Here is a tiny trained network, its code and every weight. The questions are about switching its units off for an input and a class, where a switched-off unit gives its printed mean instead of its output.

import numpy as np


def w(rows, s, z=0):
    codes = np.array(rows[::2]) - 128.0
    scale = np.full(codes.shape[1], s)
    scale[-1] = z or s
    return codes * scale


def f(y):
    return y / 2 * (1 + np.tanh(0.7978845608 * (y + 0.044715 * y**3)))


def log_softmax(a):
    a = a - a.max(-1, keepdims=True)
    return a - np.log(np.exp(a).sum(-1, keepdims=True))


def net(x, mask):
    res = np.array(x, float).reshape(1, 2) / 4 @ E
    y = f(res @ A[0][:, :-1].T + A[0][:, -1])
    res = res + np.where(mask, y, B[0][:, -1]) @ B[0][:, :-1]
    return log_softmax(res[-1] @ U[:, :-1].T + U[:, -1])


A, B = {}, {}
E = w([
[114,62,222,111,105,34,149,1],'x0',
[201,212,216,92,60,158,66,142],'x1',
],0.0099)
A[0] = w([
[87,58,61,154,148,129,199,108,120],'neuron 0',
[165,157,123,176,218,187,131,203,97],'neuron 1',
[115,147,63,135,118,160,69,139,3],'neuron 2',
[106,132,73,159,130,192,87,181,150],'neuron 3',
[174,104,187,136,78,176,32,103,5],'neuron 4',
[182,147,255,81,71,145,111,106,246],'neuron 5',
[189,200,196,97,103,157,94,181,188],'neuron 6',
[132,94,189,129,160,82,153,56,53],'neuron 7',
],0.0086,0.0042)
B[0] = w([
[174,70,41,151,175,165,88,208,202],'neuron 0',
[191,77,188,77,86,73,75,129,197],'neuron 1',
[75,32,214,187,139,118,5,152,149],'neuron 2',
[180,110,178,100,82,63,121,136,200],'neuron 3',
[48,70,135,129,134,214,51,146,169],'neuron 4',
[169,123,29,117,107,73,86,182,249],'neuron 5',
[168,106,54,158,165,131,129,165,231],'neuron 6',
[184,70,191,153,88,65,44,156,197],'neuron 7',
],0.011,0.012)
U = w([
[143,73,212,168,46,93,69,156,119],'0',
[136,110,2,188,181,170,91,183,80],'1',
[163,146,40,115,124,77,185,134,254],'2',
[85,225,221,137,168,188,127,54,75],'3',
[99,155,155,156,99,229,141,9,69],'4',
[100,186,196,147,175,127,170,55,65],'5',
[15,157,205,147,123,186,122,100,72],'6',
[96,150,244,117,115,217,171,53,79],'7',
],0.0078,0.0075)

Each question gives the input, the list of numbers given to net, and the class t.
The units are the neurons (one row each of A and B). Each row of codes is followed by its name. A weight is (code - 128) times the scale printed after its matrix; where a second scale follows, it is the last column's (A, B and U).
mask holds one flag per neuron, in row order. A switched-off neuron (its flag False) gives its mean, the last column of its row in B, instead of its output. The means were averaged over made-up inputs and are rounded, as every weight is.
A unit's drop is (log p(t) with every unit on - log p(t) with that unit switched off) / (log p(t) with every unit on - log p(t) with every unit switched off).
The circuit of an input: a set's keep is (log p(t) with only the set's units on - log p(t) with every unit switched off) / (log p(t) with every unit on - log p(t) with every unit switched off). Starting from all 8 units, units are removed one at a time, each time the one whose removal leaves the highest keep (on an exact tie, the one counted first), for as long as the keep stays at least 0.8.
circuit, biggest first: the units of the circuit, biggest drop first
most important unit: the unit with the biggest drop
k most important neurons: the k neurons with the biggest drops, biggest first
drop when u is switched off: that unit's drop, to one decimal
input [6,7], class 1: circuit, biggest first => [neuron 5; neuron 6]
input [-2,-2], class 2: circuit, biggest first => [neuron 7; neuron 4; neuron 6]
input [-3,0], class 2: most important unit => neuron 7
input [0,-1], class 2: circuit, biggest first => [neuron 4; neuron 7]
input [-3,3], class 2: 3 most important neurons => [neuron 0; neuron 7; neuron 4]
input [7,8], class 1: 2 most important neurons => [neuron 5; neuron 6]
input [-7,-7], class 0: circuit, biggest first => [neuron 1; neuron 3]
input [3,-1], class 2: 2 most important neurons => [neuron 1; neuron 2]
input [-1,1], class 2: circuit, biggest first => [neuron 0; neuron 7; neuron 4]
input [3,1], class 2: 2 most important neurons => [neuron 1; neuron 2]
input [-2,3], class 2: drop when neuron 3 is switched off => -0.1
input [2,1], class 2: drop when neuron 7 is switched off => 0.1
input [-2,5], class 1: drop when neuron 5 is switched off => 0.0
input [-4,-3], class 0: most important unit => neuron 6
input [-8,6], class 0: 2 most important neurons => [neuron 1; neuron 3]
